Here is a tiny trained network, its code and every weight. The questions are about switching its units off for an input and a class, where a switched-off unit gives its printed mean instead of its output.

import numpy as np


def w(rows, s, z=0):
    codes = np.array(rows[::2]) - 128.0
    scale = np.full(codes.shape[1], s)
    scale[-1] = z or s
    return codes * scale


def f(y):
    return y / 2 * (1 + np.tanh(0.7978845608 * (y + 0.044715 * y**3)))


def log_softmax(a):
    a = a - a.max(-1, keepdims=True)
    return a - np.log(np.exp(a).sum(-1, keepdims=True))


def net(x, mask):
    res = np.array(x, float).reshape(1, 3) / 4 @ E
    y = f(res @ A[0][:, :-1].T + A[0][:, -1])
    res = res + np.where(mask, y, B[0][:, -1]) @ B[0][:, :-1]
    return log_softmax(res[-1] @ U[:, :-1].T + U[:, -1])


A, B = {}, {}
E = w([
[3,76,100,69,145,145,34],'x0',
[253,138,98,164,149,254,69],'x1',
[111,208,24,49,118,146,243],'x2',
],0.0079)
A[0] = w([
[179,140,128,162,158,103,152,148],'N0',
[195,138,169,162,136,56,255,248],'N1',
[83,154,125,142,140,236,162,182],'N2',
[199,137,56,90,142,169,98,145],'N3',
[115,142,149,89,96,85,132,86],'N4',
[147,121,140,155,128,156,3,226],'N5',
[63,141,131,78,133,51,193,166],'N6',
[173,179,150,207,117,150,135,144],'N7',
[98,102,109,106,117,118,102,168],'N8',
[202,138,174,118,97,119,149,134],'N9',
[233,134,149,178,129,202,47,164],'N10',
[113,115,191,110,163,85,27,214],'N11',
[231,133,163,118,113,112,155,155],'N12',
[206,145,128,70,143,180,144,209],'N13',
[208,147,174,124,114,107,158,141],'N14',
[128,121,113,112,135,198,71,215],'N15',
[14,136,109,90,123,120,206,210],'N16',
[136,106,141,147,130,58,130,255],'N17',
],0.0094,0.0034)
B[0] = w([
[133,86,94,146,117,152,136,160],'N0',
[47,99,48,209,67,135,142,243],'N1',
[176,133,96,91,113,72,86,172],'N2',
[198,143,89,60,151,101,133,193],'N3',
[113,148,116,85,158,159,158,149],'N4',
[167,138,222,191,161,158,117,218],'N5',
[3,112,151,80,139,102,167,237],'N6',
[132,112,115,157,119,111,172,176],'N7',
[140,136,156,109,133,138,105,165],'N8',
[144,105,116,171,114,158,150,165],'N9',
[128,107,209,122,168,100,247,230],'N10',
[83,160,190,184,116,166,66,216],'N11',
[155,130,87,168,89,127,173,185],'N12',
[187,80,55,111,142,115,156,198],'N13',
[126,83,82,166,117,145,134,175],'N14',
[208,144,147,123,158,124,87,189],'N15',
[38,175,118,35,117,115,91,254],'N16',
[74,159,94,109,113,168,115,175],'N17',
],0.014,0.0099)
U = w([
[128,70,69,220,49,145,137,81],'0',
[195,142,53,70,120,115,43,41],'1',
[205,91,164,116,193,120,159,87],'2',
[40,144,129,76,98,121,107,248],'3',
[126,126,254,209,155,181,27,128],'4',
],0.0088,0.0015)

Each question gives the input, the list of numbers given to net, and the class t.
The units are the neurons (one row each of A and B). Each row of codes is followed by its name. A weight is (code - 128) times the scale printed after its matrix; where a second scale follows, it is the last column's (A, B and U).
mask holds one flag per neuron, in row order. A switched-off neuron (its flag False) gives its mean, the last column of its row in B, instead of its output. The means were averaged over made-up inputs and are rounded, as every weight is.
A unit's drop is (log p(t) with every unit on - log p(t) with that unit switched off) / (log p(t) with every unit on - log p(t) with every unit switched off).
The circuit of an input: a set's keep is (log p(t) with only the set's units on - log p(t) with every unit switched off) / (log p(t) with every unit on - log p(t) with every unit switched off). Starting from the 12 units with the biggest drops (on a tie, the unit counted first), units are removed one at a time, each time the one whose removal leaves the highest keep (on an exact tie, the one counted first), for as long as the keep stays at least 0.8.
circuit, biggest first: the units of the circuit, biggest drop first
top k neurons: the k neurons with the biggest drops, biggest first
drop when u is switched off: that unit's drop, to one decimal
input [3,-6,-6], class 4: circuit, biggest first	[N11]
input [-4,6,-1], class 2: top 2 neurons	[N10, N3]
input [-3,7,7], class 2: top 3 neurons	[N3, N10, N16]
input [-4,7,4], class 2: top 3 neurons	[N10, N3, N11]
input [-2,-2,-2], class 0: top 2 neurons	[N16, N6]
input [-7,-5,5], class 0: top 2 neurons	[N1, N14]
input [-1,-2,-3], class 4: top 2 neurons	[N16, N13]
input [0,5,-4], class 2: top 2 neurons	[N10, N1]
input [1,6,6], class 1: top 3 neurons	[N2, N5, N3]
input [-1,2,-1], class 2: top 3 neurons	[N1, N11, N10]
input [-5,1,-8], class 0: top 2 neurons	[N12, N7]
input [-1,3,-3], class 2: top 2 neurons	[N10, N1]
input [-5,-5,-8], class 0: drop when N1 is switched off	0.4
input [1,2,2], class 1: drop when N5 is switched off	0.1
input [-7,-5,2], class 0: circuit, biggest first	[N1]
input [3,3,0], class 4: drop when N5 is switched off	0.2
